(in the rows, 128 means zero)
Each row of numbers stands for one node and depends on some of the facts below. Use the named rows to name the rest.

Named rows:
[135  98 115 108 113 135 115 146 137 134 132 154 139 129 131 155 126 127
  96 128 127 126 110 145 116 126 132 124 136 140]: lovon
[135  99 115 107 114 140 115 146 142 133 131 157 140 130 131 156 126 127
  95 128 127 126 109 146 118 126 133 124 131 141]: duden
[116 140 126 101 125 128 151 104 106 126 118 129 133 124 133 120 147 144
 148 121 125 128 141 147 179 126 109 122  98 135]: treskol
[125 201 116  96 115 128 146 106 101 124 117 131 148 125 133 128 130 149
 119 120 118 131 109 144 114 126 138 131  96 146]: stodofles
[117 109 129  99 117 140 147 107 142 126 127 137 121 124 134 121 140 135
 142 121 128 127 131 132 151 126 110 122  97 135]: padoklok
[118  79 114 135 112 146 118 175 113 125 110 134 182 123 140 119 145 123
  93 135 117 125 108 170 134 126 108 130  98 142]: droplir
[117  98 124 137 157 135 122 129 106 131 118 137 120 133 139 120 122 148
 118 123 123 128 110 130 114 126 145 122 120 154]: sala
[124  94 126 119 123 127 146 122 137 126 160 126 118 123 133 119 126 130
 139 121 127 130 121 128 115 126 109 123 111 134]: velos
[128  98 114 128 118 124 121 135  99 141 128 126 147 123 130 132 126 128
 109 121 121 127 113 148 125 125 110 122 199 139]: veme
[157  98 115  97 172 127 114 178 164 128 135 125 119 147 135 121 126 150
 221 121 124 156 163 130 132 125 105 117 100 135]: plode
[118  98 128 168 113 127 122 113 104 136 119 125 130 122 130 123 125 141
 137 119 132 148 109 140 114 124 104 123 119 149]: fipom
[143 124 115 251 189 128 148 103  96 125 118 155 117 124 148 120 121 145
  91 120 144 127 122 128 112 124 130 122 139 144]: vanasto
[144  95 115 127 114 125 115 153 112 138 150 128 126 123 130 140 125 127
  99 124 124 127 109 131 113 126 115 124 181 136]: kasotil
[143  94 115 127 115 126 116 151 109 139 150 128 127 124 131 139 125 127
  97 123 125 127 109 131 114 126 113 123 182 136]: grafo
[118  96 124 118 126 127 148 117 125 126 151 127 120 124 132 120 126 133
 142 121 126 131 125 129 118 125 107 121 114 134]: zugeni
[139 150 115 100 115 125 148 115 100 125 119 126 127 123 131 122 125 146
 120 120 118 139 108 130 111 125 122 132 102 137]: zimer
[146 131 116 101 114 125 145 123 102 125 122 126 121 123 132 122 124 141
 116 120 117 137 108 129 109 126 123 135  99 136]: bebor

Some facts about the nodes:
sistil: is of sort; remil: refers to
(bati, sistil, a); (bebor, sistil, b); (belo, sistil, a)
(biskem, sistil, a); (bogos, sistil, d); (bokun, sistil, e)
(britreplil, sistil, d); (bruflu, sistil, b); (brusko, sistil, a)
(bugozas, sistil, b); (degra, sistil, b); (desiples, sistil, c)
(didril, sistil, e); (draklus, sistil, a); (dretros, sistil, d)
(dribedar, sistil, c); (droplir, sistil, c); (duden, sistil, c)
(fevok, sistil, d); (filusu, sistil, d); (fipom, sistil, e)
(flatrutrin, sistil, a); (flefum, sistil, a); (flisam, sistil, a)
(flufle, sistil, b); (fopos, sistil, d); (fubror, sistil, b)
(fugom, sistil, e); (funodrun, sistil, c); (futron, sistil, e)
(genoben, sistil, a); (gepom, sistil, b); (goplu, sistil, c)
(grafo, sistil, c); (grenur, sistil, b); (grezodek, sistil, b)
(kapes, sistil, d); (kasotil, sistil, c); (klatis, sistil, b)
(klesko, sistil, d); (klosom, sistil, a); (klubruber, sistil, c)
(koben, sistil, c); (koraflo, sistil, d); (lodum, sistil, d)
(lovon, sistil, c); (lozos, sistil, d); (luzen, sistil, d)
(mobu, sistil, c); (modrur, sistil, b); (moto, sistil, e)
(mume, sistil, a); (padoklok, sistil, a); (peskun, sistil, a)
(plode, sistil, a); (pogri, sistil, a); (posesek, sistil, d)
(pubrir, sistil, c); (rator, sistil, a); (ripin, sistil, c)
(sala, sistil, d); (sipin, sistil, c); (skaru, sistil, e)
(skenabru, sistil, c); (skinabro, sistil, b); (skuba, sistil, c)
(skudri, sistil, a); (sogomu, sistil, b); (stisen, sistil, e)
(stodofles, sistil, b); (stolar, sistil, c); (subrak, sistil, e)
(supe, sistil, a); (tasus, sistil, b); (trasizi, sistil, b)
(treskol, sistil, a); (trila, sistil, a); (trisok, sistil, e)
(trumi, sistil, e); (truvon, sistil, b); (tudi, sistil, a)
(vanasto, sistil, d); (velos, sistil, a); (veme, sistil, c)
(vesunis, sistil, b); (zimer, sistil, b); (zirulu, sistil, b)
(zitrik, sistil, e); (zolen, sistil, a); (zovuple, sistil, e)
(zugeni, sistil, a); (zugil, sistil, c); (belo, remil, zugil)
(belo, remil, kasotil); (biskem, remil, zitrik); (biskem, remil, britreplil)
(biskem, remil, lodum); (biskem, remil, fopos); (bruflu, remil, zolen)
(bruflu, remil, trasizi); (degra, remil, flufle); (degra, remil, filusu)
(degra, remil, bati); (desiples, remil, skenabru); (desiples, remil, velos)
(desiples, remil, grenur); (didril, remil, moto); (didril, remil, skenabru)
(didril, remil, bati); (didril, remil, tasus); (draklus, remil, fubror)
(draklus, remil, skaru); (draklus, remil, skinabro); (dretros, remil, moto)
(dretros, remil, bugozas); (dribedar, remil, zitrik); (dribedar, remil, britreplil)
(droplir, remil, pogri); (duden, remil, bugozas); (fevok, remil, luzen)
(flefum, remil, funodrun); (flefum, remil, vanasto); (flisam, remil, koraflo)
(flisam, remil, kasotil); (fugom, remil, zimer); (klatis, remil, zugil)
(klatis, remil, kapes); (klatis, remil, bebor); (klesko, remil, skudri)
(klosom, remil, tasus); (klubruber, remil, stisen); (klubruber, remil, trumi)
(koben, remil, moto); (koben, remil, bati); (koben, remil, kasotil)
(lovon, remil, brusko); (lovon, remil, grezodek); (lovon, remil, bati)
(mobu, remil, lozos); (modrur, remil, veme); (mume, remil, zimer)
(padoklok, remil, goplu); (padoklok, remil, lozos); (padoklok, remil, trila)
(posesek, remil, peskun); (posesek, remil, plode); (pubrir, remil, ripin)
(skuba, remil, lozos); (skuba, remil, britreplil); (sogomu, remil, flufle)
(sogomu, remil, kapes); (sogomu, remil, fopos); (stodofles, remil, futron)
(stolar, remil, fipom); (stolar, remil, luzen); (stolar, remil, futron)
(stolar, remil, flatrutrin); (stolar, remil, bogos); (subrak, remil, grafo)
(subrak, remil, bugozas); (subrak, remil, kasotil); (supe, remil, skaru)
(supe, remil, veme); (supe, remil, gepom); (supe, remil, trumi)
(supe, remil, bogos); (treskol, remil, fubror); (truvon, remil, flufle)
(truvon, remil, zimer); (truvon, remil, gepom); (truvon, remil, rator)
(truvon, remil, lodum); (tudi, remil, bokun); (zirulu, remil, britreplil)
(zirulu, remil, luzen); (zirulu, remil, zugeni); (zovuple, remil, grafo)
(zovuple, remil, skenabru); (zovuple, remil, zugeni)

Name these rows:
No name comes twice in this set of rows, the named rows included.
[173 132 114 233 139 124 143 105  96 125 125 152 121 123 136 140 126 127
  90 120 145 126 129 130 113 124 109 122 183 136] | funodrun
[142 184 116 205 143 139 171 100 102 123 119 170 118 124 144 120 148 131
  94 120 150 126 152 129 138 124 109 121  98 134] | flefum

The same nodes again, as new rows of numbers:
Known rows:
[131 101 122 118 124 115 111 111 127 159 177 113 130 141 169 147 133 108
 117  89 167 144 150 146 130 148 139 151  96 148 137 186 123 114 118 136
 132  68 129 122 128  80  50 184 131]: brusko
[112 121 135 114  50 108 117  96 133 132 143  89 167 155 205 155 134 123
 136 115 133 136 139 146 130 135 118 149 107 148 131 163 139 113 103 128
 113  96 116 126 194 147  89 154 132]: treskol
[107 118 148 101  99 124  81 118 169 124 140 112 186 101 171 176 125 103
 139 122 127 175 141 148 117 164 133 146  62 188 148 154 149 126  84 147
 121  63 130 151 176 164  98 159 136]: fubror
[ 88 134 109 113  90 102 100  92 155 127 151  81 157 149 165 134 173 113
 143 108  91 150  97 125 138 149 153 149  93 156 126 133  67 138 153 115
 151 129 182 117 130  96  44 155 160]: posesek
[100 119 121 126 111  98 115  86 126 135 159  81 147 134 135 158 161 105
 122  90 112 155 135 118 156 143 123 147  96 142 102 164  85  95 103 134
 164  77 168 123 161  88  70 158 141]: plode
[111 116  97 111 112 126  81  97 142 122 128 101 138 147 152 145 146 108
 139 104 137 151 130 105 129 122 140 129  94 151 129 115  98 131 133 120
 153  95 125 142 139 111 108 155 134]: sipin
[108 109 107 117 105 108 118  92 134 132 157 103 146 139 157 156 153  97
 136 106 117 161 145 132 148 141 121 143 102 133 122 157 109  92 100 138
 153  72 140 115 143  90  68 175 120]: skudri
[114 114 108 125  69 110 118  77 135 135 147 100 146 162 171 139 150 103
 121 113 118 127 129 129 147 131 124 148 111 135 120 147  98  98 111 120
 152  93 123 111 146 100  71 163 130]: tudi
[106 106 126 106 125 113 120 117 150 131 128 115 165 142 164 159 129  78
 145 108 117 188  99 118 155 146 145 127  90 144 137 139  96 105 125 154
 155  84 145 130 110 111  94 126 145]: bokun
[138 117  94 109  96  85  88 122 195 157 122 139 156 192 206 137 111 104
  99  85 148 113  85 113 132 129 137 130  85 144 117 140 114 129 178 124
 101 101 112 120  99 109  60 123 160]: subrak
[101 116 137  79  77  78  81 103 132 131 138 119 153 159 193 159 151 124
 117  91 133 152  86 102 109 154 130 157  68 124 186 116 143 163 120 120
 158 128 125 105 131  96  54 160 121]: fevok
[128  93 123 104 119  79 101 113 121 140 156 123 140 144 156 172 142 114
 102  71 157 143 131 104 124 140 105 149  60 121 160 158 149 125 103 158
 150  65  99 111 140  72  55 164 106]: zugeni
[109 108 105  80 163 109  62 114 199 133 155 127 129 139 161 163 134 114
 106  81 164 135 157 113 128 106 128 119  85 127 107  93 127 120 151 115
 120  58 131 149 128 113 103 174 136]: zugil
[151 115  84 123  93 106 105 100 122 158 155 120 124 166 187 139 137 113
 106  90 156 120 133 131 127 153 138 154  95 159 139 184 117 116 133 128
 123  87 108 109 138  81  35 169 133]: klosom
[ 92 121 146 125  98 122  66  70 193 137 160 118 144 135 229 174 127  93
 103  99 153 108 121 150 106 148 151 158  74 175 113 108 130 155 173 100
 153 107 106 104 103 141  57 152 134]: sogomu
[105 106 118 119 105 114 116 113 160 132 128 112 163 149 169 153 123  82
 133 104 117 176  99 118 152 134 153 131  89 148 133 144 101 115 136 143
 147 102 128 126 115 117  92 141 147]: trisok
[106 112 121 134  96 119 104 129 137 132 142  91 162 128 134 184 171  90
 136  88 141 139 145 133 140 122 125 145  67 118 130 135 162  97 110 158
 142 112  62 100 153 105  61 187 102]: trila

Name these rows:
No name comes twice in this set of rows, the named rows included.
[ 96 118 181 132  85 133  84  64 154 142 162  97 144 135 245 166 123  99
  99 112 153 112 118 161  97 165 170 166  72 197 122 131 124 167 159 101
 150 116 106 104 108 150  59 151 138] | truvon
[ 98 103 147  61 120  76  80 116 124 116 145 121 148 130 156 183 145 115
 122  90 139 188 103  97 117 163 118 153  51 108 202 115 159 156 102 151
 160  90 143 114 141  87  68 169 119] | luzen
[128 129  78  90  93  95  81 124 180 150 152 125 142 177 184 132 142 115
 131 100 138 124 104 134 115 147 151 149  80 158 150 143 132 142 176 118
 102 123 140 121 105  88  22 186 150] | dretros
[ 97  97 175 114 150 114 103 135 126 137 144 109 156 128 185 199 130  88
 115  82 152 170 113 109 133 137 147 130  54 121 149 121 148 131 136 158
 156 101  97 102  97 108  96 133 120] | zitrik
[134 111  87  79 168 102  50 121 184 134 151 135 129 143 139 149 133 116
 117  72 177 146 154 114 123 115 125 121  81 145 118 123 137 126 139 137
 106  55 136 156 124  92  92 182 141] | kasotil
[107 125 157 113  61 116  81  89 165 128 145 113 176 130 205 166 115 109
 121 118 135 145 124 140 105 169 142 154  77 197 144 135 134 150 111 119
 140  91 127 131 160 164  88 144 144] | modrur
[ 89 123 118  96 123 105 105 109 150 123 162  89 154 120 137 146 173 110
 154 107 102 176 124 115 146 155 153 141  93 148 137 146  87 124 134 136
 152 106 187 131 135  84  52 178 144] | vanasto
[109 119 155 101  63  91  64  71 150 130 139 135 164 135 181 168 118 100
  90 105 125 144  91 106 106 168 119 164  66 167 160 116 114 156  99 113
 175  81 116 120 143 124  85 145 126] | stodofles
[111 120 155 115  25 107 115  67 124 143 134  81 155 156 234 167 124 142
 101 110 144 116 112 144 119 153 134 155 111 153 139 147 139 144 106 107
 124 115 119 109 179 151  74 153 131] | supe
[144 107 101 117 113 100 108 117 112 158 162 123 135 147 154 145 138 109
 124  84 157 147 134 119 130 153 123 154  79 148 153 191 129 112 106 153
 137  64 119 119 135  72  51 180 122] | velos
[ 85 108 128 103 133 113  87 161 153 112 146  94 162 116 128 185 183  96
 159  95 122 183 127 128 134 132 144 142  38 113 169 114 171 118 135 166
 146 129  88 112 121  93  56 188 107] | lozos
[135 113 119 101 136 102  56 126 207 137 161 159 149 125 148 153 128  86
 114  82 143 153 135 129 113 158 131 144  58 171 133 153 144 117 136 146
 122  34 130 138 121 100  61 189 141] | bugozas
[119 114 155  91  78  80 100  85 104 129 145 110 148 142 174 181 136 124
  97  93 143 149 126 107 123 148  93 152  80 116 157 152 138 135  71 138
 163  66 136 110 177 101  89 156 108] | flatrutrin

Now the same nodes, written a new way:
Known rows:
[ 60 122 123  86 165 107 142  86 141 169 142 120 111 151]: moto
[ 71  85 205 128  98  91 168 191 123 140 114  99 102 131]: fugom
[ 84 108 107  88 162 127 115 134 146 139 135 129 103 128]: pogri
[ 84  77 127  79 155 106 117 104 138 147 138 126 105 151]: goplu
[ 87 103 113  95 140  99 120 117 200 148 125 121 104 140]: bogos
[ 55 116 129 119 145  92 191 119 115 151 143 150 113 180]: lovon
[ 78  71 149  74 145 108 151 117 162 168 129 143  87 123]: gepom
[ 64 109 132 133 155 102 157 114 158 153 113 143 118 171]: zovuple
[ 73 102 190 128 117 109 159 216 105 125 115 102 107 118]: mume
[ 77  87 126  73 145 107 134 128 178 138 129 142 110 149]: veme
[ 75 113 123 130 163 120 145 152 137 132 114 141 116 147]: flefum
[100  45 129 162 159 104 122  98  91 136 112 138 107 184]: skuba
[ 79  93 124  88 145 104 123 107 164 156 132 124 101 139]: trisok
[ 81 114 100  86 163 117 124 128 136 142 146 130 102 132]: brusko
[ 81  99 117 150 144  97 142 135 207 138  97 145 118 171]: fevok
[ 97  73 118 105 149 103 109  97 147 151 132 122  92 145]: zitrik
[ 75 113 124 131 162 120 145 151 140 133 114 143 114 149]: tudi

Which node is each row?
No name comes twice in this set of rows, the named rows included.
[ 91  55 129 151 154 103 130 110 114 135 113 146 110 181] | dribedar
[ 71 102 107  78 152  99 150 104 146 151 150 143 108 160] | skenabru
[ 61  83 168 120 161 114 172 120 146 169 107 152 107 151] | klatis
[ 91  97 111 104 137  94 122 107 161 152 138 107  96 141] | fopos
[ 80  61 221  74 101 104 165 178 119 160 128 101  80  92] | zimer
[ 88 102  96  94 170 123 109 126 152 135 131 140 103 135] | zugeni
[ 98  81 114 160 159 117 125 138 104 129 114 138 103 153] | biskem
[ 47 144 115 133 148  87 204 108 121 168 145 148 111 181] | didril
[ 75  82 134  76 154 109 154  99 150 176 141 148  87 134] | grezodek
[ 73  76 138  77 154 115 154 118 187 166 122 157  93 133] | fubror
[ 87 106 114  86 156 120 118 142 137 137 139 121 101 123] | rator

